Here is a tiny trained network, its code and every weight. The questions are about switching its units off for an input and a target symbol, where a switched-off unit gives its printed mean instead of its output.

import numpy as np


def w(rows, s, z=0):
    codes = np.array(rows[::2]) - 128.0
    scale = np.full(codes.shape[1], s)
    scale[-1] = z or s
    return codes * scale


def norm(h):
    return h / np.sqrt((h * h).mean(-1, keepdims=True) + 1e-5)


def f(y):
    return y / 2 * (1 + np.tanh(0.7978845608 * (y + 0.044715 * y**3)))


def softmax(a):
    e = np.exp(a - a.max(-1, keepdims=True))
    return e / e.sum(-1, keepdims=True)


def log_softmax(a):
    a = a - a.max(-1, keepdims=True)
    return a - np.log(np.exp(a).sum(-1, keepdims=True))


def net(x, mask):
    ids = ['ΓΞεηθω'.index(c) for c in x.split()]
    T = len(ids)
    res = E[ids] + P[:T]
    u = 0
    for l in range(3):
        r = norm(res)
        for j in range(3):
            rows = slice(2 * j, 2 * j + 2)
            q, k, v = (r @ M[l][rows].T for M in (Q, K, V))
            z = softmax(np.where(np.tri(T) > 0, q @ k.T / 2**0.5, -1e9)) @ v
            o = O[l][rows]
            res = res + np.where(mask[u + j], z, o[:, -1]) @ o[:, :-1]
        u += 3
        y = f(norm(res) @ A[l][:, :-1].T + A[l][:, -1])
        res = res + np.where(mask[u : u + 4], y, B[l][:, -1]) @ B[l][:, :-1]
        u += 4
    return log_softmax(norm(res)[-1] @ U[:, :-1].T + U[:, -1])


Q, K, V, O, A, B = {}, {}, {}, {}, {}, {}
E = w([
[79,140,107,135,206],'Γ',
[75,220,186,173,5],'Ξ',
[78,139,248,143,84],'ε',
[128,162,128,130,1],'η',
[181,135,79,15,161],'θ',
[155,128,122,78,106],'ω',
],0.0066)
P = w([
[80,23,148,60,1],'0',
[80,150,11,118,66],'1',
[117,165,50,122,89],'2',
[152,198,86,116,91],'3',
[184,227,115,107,88],'4',
[205,241,161,107,82],'5',
],0.0031)
Q[0] = w([
[97,111,35,100,152],'L0H0',
[25,68,112,179,62],'L0H0',
[74,106,128,170,77],'L0H1',
[40,2,145,186,161],'L0H1',
[165,160,178,141,140],'L0H2',
[194,82,206,143,133],'L0H2',
],0.0056)
K[0] = w([
[97,3,123,121,127],'L0H0',
[172,59,133,131,64],'L0H0',
[72,158,198,116,56],'L0H1',
[171,187,199,144,86],'L0H1',
[150,146,126,168,104],'L0H2',
[177,193,98,128,82],'L0H2',
],0.0071)
V[0] = w([
[22,90,106,157,203],'L0H0',
[181,92,225,92,47],'L0H0',
[2,153,114,214,175],'L0H1',
[26,55,161,112,155],'L0H1',
[205,115,191,109,100],'L0H2',
[207,122,67,186,195],'L0H2',
],0.0036)
O[0] = w([
[76,152,183,80,39,54],'L0H0',
[113,172,4,178,213,177],'L0H0',
[243,174,157,103,164,29],'L0H1',
[117,205,206,103,123,115],'L0H1',
[83,164,56,154,190,131],'L0H2',
[254,213,192,197,164,5],'L0H2',
],0.0036,0.0028)
A[0] = w([
[223,124,40,97,36,249],'L0N0',
[3,240,82,63,199,212],'L0N1',
[247,3,21,144,142,41],'L0N2',
[105,51,109,144,76,205],'L0N3',
],0.0036,0.0013)
B[0] = w([
[77,86,168,191,145,239],'L0N0',
[148,127,253,186,219,252],'L0N1',
[153,21,185,114,200,145],'L0N2',
[52,148,150,154,128,162],'L0N3',
],0.0047,0.0035)
Q[1] = w([
[170,153,214,24,93],'L1H0',
[186,188,149,170,40],'L1H0',
[172,231,167,127,38],'L1H1',
[1,58,177,170,87],'L1H1',
[70,112,99,198,74],'L1H2',
[153,142,171,206,140],'L1H2',
],0.0057)
K[1] = w([
[154,199,254,89,145],'L1H0',
[94,158,178,187,73],'L1H0',
[173,240,179,102,131],'L1H1',
[22,121,162,205,40],'L1H1',
[91,138,77,174,115],'L1H2',
[91,115,167,169,113],'L1H2',
],0.0064)
V[1] = w([
[118,193,79,137,171],'L1H0',
[184,57,91,23,159],'L1H0',
[122,153,205,191,183],'L1H1',
[118,112,114,3,221],'L1H1',
[114,143,152,59,170],'L1H2',
[130,120,110,86,131],'L1H2',
],0.0054)
O[1] = w([
[175,70,87,75,161,84],'L1H0',
[3,168,102,136,123,169],'L1H0',
[70,41,128,66,96,19],'L1H1',
[166,118,182,181,75,252],'L1H1',
[107,33,111,190,95,227],'L1H2',
[103,142,101,167,86,187],'L1H2',
],0.0045,0.0014)
A[1] = w([
[146,145,140,59,210,168],'L1N0',
[200,210,90,153,190,4],'L1N1',
[93,9,181,252,170,112],'L1N2',
[125,169,9,171,101,89],'L1N3',
],0.0048,0.0041)
B[1] = w([
[61,114,127,131,60,138],'L1N0',
[181,253,66,137,163,75],'L1N1',
[231,146,108,90,140,252],'L1N2',
[157,82,227,74,165,154],'L1N3',
],0.0062,0.0024)
Q[2] = w([
[103,98,114,153,202],'L2H0',
[212,131,123,81,170],'L2H0',
[62,99,48,108,149],'L2H1',
[203,72,125,57,90],'L2H1',
[125,199,196,160,119],'L2H2',
[4,196,105,140,152],'L2H2',
],0.011)
K[2] = w([
[72,83,133,82,111],'L2H0',
[187,79,99,105,107],'L2H0',
[83,99,86,124,176],'L2H1',
[193,149,138,77,161],'L2H1',
[96,133,166,172,106],'L2H2',
[119,182,183,149,245],'L2H2',
],0.012)
V[2] = w([
[119,101,143,180,84],'L2H0',
[81,54,134,77,120],'L2H0',
[152,90,149,68,62],'L2H1',
[123,254,177,189,164],'L2H1',
[199,135,48,77,85],'L2H2',
[99,149,39,67,122],'L2H2',
],0.0049)
O[2] = w([
[102,105,202,105,136,183],'L2H0',
[160,248,196,77,122,237],'L2H0',
[109,94,80,98,57,184],'L2H1',
[196,83,137,100,248,4],'L2H1',
[58,189,252,148,137,27],'L2H2',
[144,181,199,73,133,133],'L2H2',
],0.0037,0.0029)
A[2] = w([
[142,211,204,63,65,6],'L2N0',
[154,32,88,134,48,4],'L2N1',
[92,172,24,142,80,41],'L2N2',
[125,2,192,118,163,77],'L2N3',
],0.0042,0.0026)
B[2] = w([
[208,122,189,143,231,252],'L2N0',
[132,253,152,173,247,144],'L2N1',
[111,157,239,46,153,160],'L2N2',
[169,200,136,150,123,82],'L2N3',
],0.0063,0.0014)
U = w([
[31,104,143,70,46,234],'Γ',
[194,147,215,79,201,104],'Ξ',
[205,80,36,105,97,162],'ε',
[128,193,99,126,144,1],'η',
[100,95,106,254,125,142],'θ',
[111,202,110,178,149,33],'ω',
],0.0091,0.0033)

Each question gives the input, a string of symbols that net reads in full, and the target symbol t.
The units are the heads (2 rows each of Q, K, V and O) and the neurons (one row each of A and B). Each row of codes is followed by its name. A weight is (code - 128) times the scale printed after its matrix; where a second scale follows, it is the last column's (O, A, B and U).
mask holds one flag per unit, layer by layer, with each layer's heads first. A switched-off unit (its flag False) gives its mean, the last column of its rows in O or B, instead of its output. The means were averaged over made-up inputs and are rounded, as every weight is.
A unit's drop is (log p(t) with every unit on - log p(t) with that unit switched off) / (log p(t) with every unit on - log p(t) with every unit switched off).
The circuit of an input: a set's keep is (log p(t) with only the set's units on - log p(t) with every unit switched off) / (log p(t) with every unit on - log p(t) with every unit switched off). Starting from the 12 units with the biggest drops (on a tie, the unit counted first), units are removed one at a time, each time the one whose removal leaves the highest keep (on an exact tie, the one counted first), for as long as the keep stays at least 0.8.
units of the circuit, in order: the units of the circuit, biggest drop first
top k neurons: the k neurons with the biggest drops, biggest first
which heads matter: for each layer, one digit per head in row order, 1 if its drop is at least 0.15 and else 0, layers parted by /
input Ξ θ η θ θ θ, target ε: which heads matter => 000 / 110 / 000
input Ξ ε θ ε, target Ξ: which heads matter => 011 / 110 / 000
input θ Ξ η Ξ, target Ξ: units of the circuit, in order => L1H1, L1H0, L2H1, L2N0
input Ξ ω ε Ξ, target Ξ: top 4 neurons => L2N2, L2N1, L1N0, L1N3
input ω θ ε Γ Ξ θ, target Γ: units of the circuit, in order => L1N0
input ω θ θ θ ω Γ, target θ: top 2 neurons => L0N1, L0N2
input θ ω θ, target Ξ: units of the circuit, in order => L1N2, L1H1, L2H2, L0N2
input η η θ, target Γ: units of the circuit, in order => L1N0, L1N2
input η ε θ Γ, target ε: top 2 neurons => L0N1, L2N1
input ε ω θ ω η η, target Ξ: which heads matter => 111 / 111 / 000
input Γ ω η θ, target ω: which heads matter => 110 / 111 / 111
input η ω θ ε θ θ, target ε: which heads matter => 000 / 011 / 000
input ω ω θ ω, target ε: top 3 neurons => L1N2, L0N2, L0N0
input Ξ θ θ ω, target Γ: units of the circuit, in order => L1H0
input ω ε ω, target Ξ: which heads matter => 101 / 010 / 101
input Ξ Γ ε, target Ξ: top 3 neurons => L2N1, L2N3, L2N0
input ω Γ ω, target ω: which heads matter => 100 / 000 / 110
input θ Γ θ, target θ: top 2 neurons => L1N2, L0N0
input ω Γ Ξ ω Γ, target Ξ: which heads matter => 100 / 100 / 000
input Γ Ξ ω ω ω, target ω: top 3 neurons => L2N1, L0N0, L1N2
